Below are the code and all the weights of a small trained network. Each question names an input and a class and asks about switching units off, where a switched-off unit gives its printed mean instead of its output.

import numpy as np


def w(rows, s, z=0):
    codes = np.array(rows[::2]) - 128.0
    scale = np.full(codes.shape[1], s)
    scale[-1] = z or s
    return codes * scale


def f(y):
    return y / 2 * (1 + np.tanh(0.7978845608 * (y + 0.044715 * y**3)))


def log_softmax(a):
    a = a - a.max(-1, keepdims=True)
    return a - np.log(np.exp(a).sum(-1, keepdims=True))


def net(x, mask):
    res = np.array(x, float).reshape(1, 7) / 4 @ E
    y = f(res @ A[0][:, :-1].T + A[0][:, -1])
    res = res + np.where(mask, y, B[0][:, -1]) @ B[0][:, :-1]
    return log_softmax(res[-1] @ U[:, :-1].T + U[:, -1])


A, B = {}, {}
E = w([
[164,118,122,7,127,121,128,91],'x0',
[101,67,93,114,85,119,94,118],'x1',
[122,133,121,155,127,154,166,93],'x2',
[130,124,132,132,128,130,128,128],'x3',
[156,110,134,135,128,124,138,147],'x4',
[137,125,127,141,127,134,143,124],'x5',
[156,140,60,163,167,163,120,140],'x6',
],0.016)
A[0] = w([
[130,66,129,71,17,107,152,79,58],'N0',
[147,195,93,200,176,130,83,92,113],'N1',
[102,44,101,66,93,130,124,57,67],'N2',
[147,148,34,122,165,117,126,160,252],'N3',
[56,158,254,192,40,70,159,159,184],'N4',
[219,174,128,37,181,167,128,71,121],'N5',
[97,39,16,148,101,136,83,132,26],'N6',
[114,61,137,153,155,31,152,140,44],'N7',
[126,193,129,181,205,112,136,173,120],'N8',
[178,184,104,77,159,95,137,120,220],'N9',
],0.0098,0.003)
B[0] = w([
[148,117,94,74,83,218,28,132,217],'N0',
[156,220,126,106,73,129,118,104,200],'N1',
[143,125,60,87,73,237,116,116,208],'N2',
[175,176,120,127,172,103,221,189,191],'N3',
[131,86,232,168,176,81,195,121,254],'N4',
[93,145,174,145,217,125,169,57,237],'N5',
[57,75,255,169,250,55,234,83,207],'N6',
[164,134,141,153,69,137,153,31,144],'N7',
[189,156,53,72,48,135,109,189,205],'N8',
[104,71,134,97,149,121,180,100,197],'N9',
],0.0089,0.012)
U = w([
[102,125,117,168,189,118,152,151,234],'0',
[93,69,126,149,175,135,133,104,106],'1',
[131,120,11,143,82,182,93,198,4],'2',
],0.012,0.0023)

Each question gives the input, the list of numbers given to net, and the class t.
The units are the neurons (one row each of A and B). Each row of codes is followed by its name. A weight is (code - 128) times the scale printed after its matrix; where a second scale follows, it is the last column's (A, B and U).
mask holds one flag per neuron, in row order. A switched-off neuron (its flag False) gives its mean, the last column of its row in B, instead of its output. The means were averaged over made-up inputs and are rounded, as every weight is.
A unit's drop is (log p(t) with every unit on - log p(t) with that unit switched off) / (log p(t) with every unit on - log p(t) with every unit switched off).
unit that matters most: the unit with the biggest drop
top k neurons: the k neurons with the biggest drops, biggest first
drop when u is switched off: that unit's drop, to one decimal
input [4,6,-5,-5,8,8,-1], class 2: top 2 neurons : (N0; N2)
input [4,1,7,-5,-7,-2,-1], class 2: unit that matters most : N6
input [2,8,8,4,5,-1,-8], class 2: top 2 neurons : (N0; N2)
input [4,8,-5,8,3,-2,-1], class 2: top 2 neurons : (N2; N0)
input [-1,-4,-6,-6,-4,0,1], class 2: top 2 neurons : (N6; N4)
input [-1,-2,-1,-4,-8,1,8], class 2: top 2 neurons : (N8; N4)
input [4,2,-8,1,-8,-2,-8], class 2: top 3 neurons : (N0; N2; N6)
input [2,3,-8,-6,0,8,-1], class 2: top 2 neurons : (N4; N5)
input [7,3,8,0,6,6,-8], class 2: drop when N0 is switched off : 0.2
input [4,2,4,3,-5,-3,-2], class 2: drop when N4 is switched off : 0.1
input [-2,-4,0,6,-7,-2,5], class 2: drop when N3 is switched off : 0.0
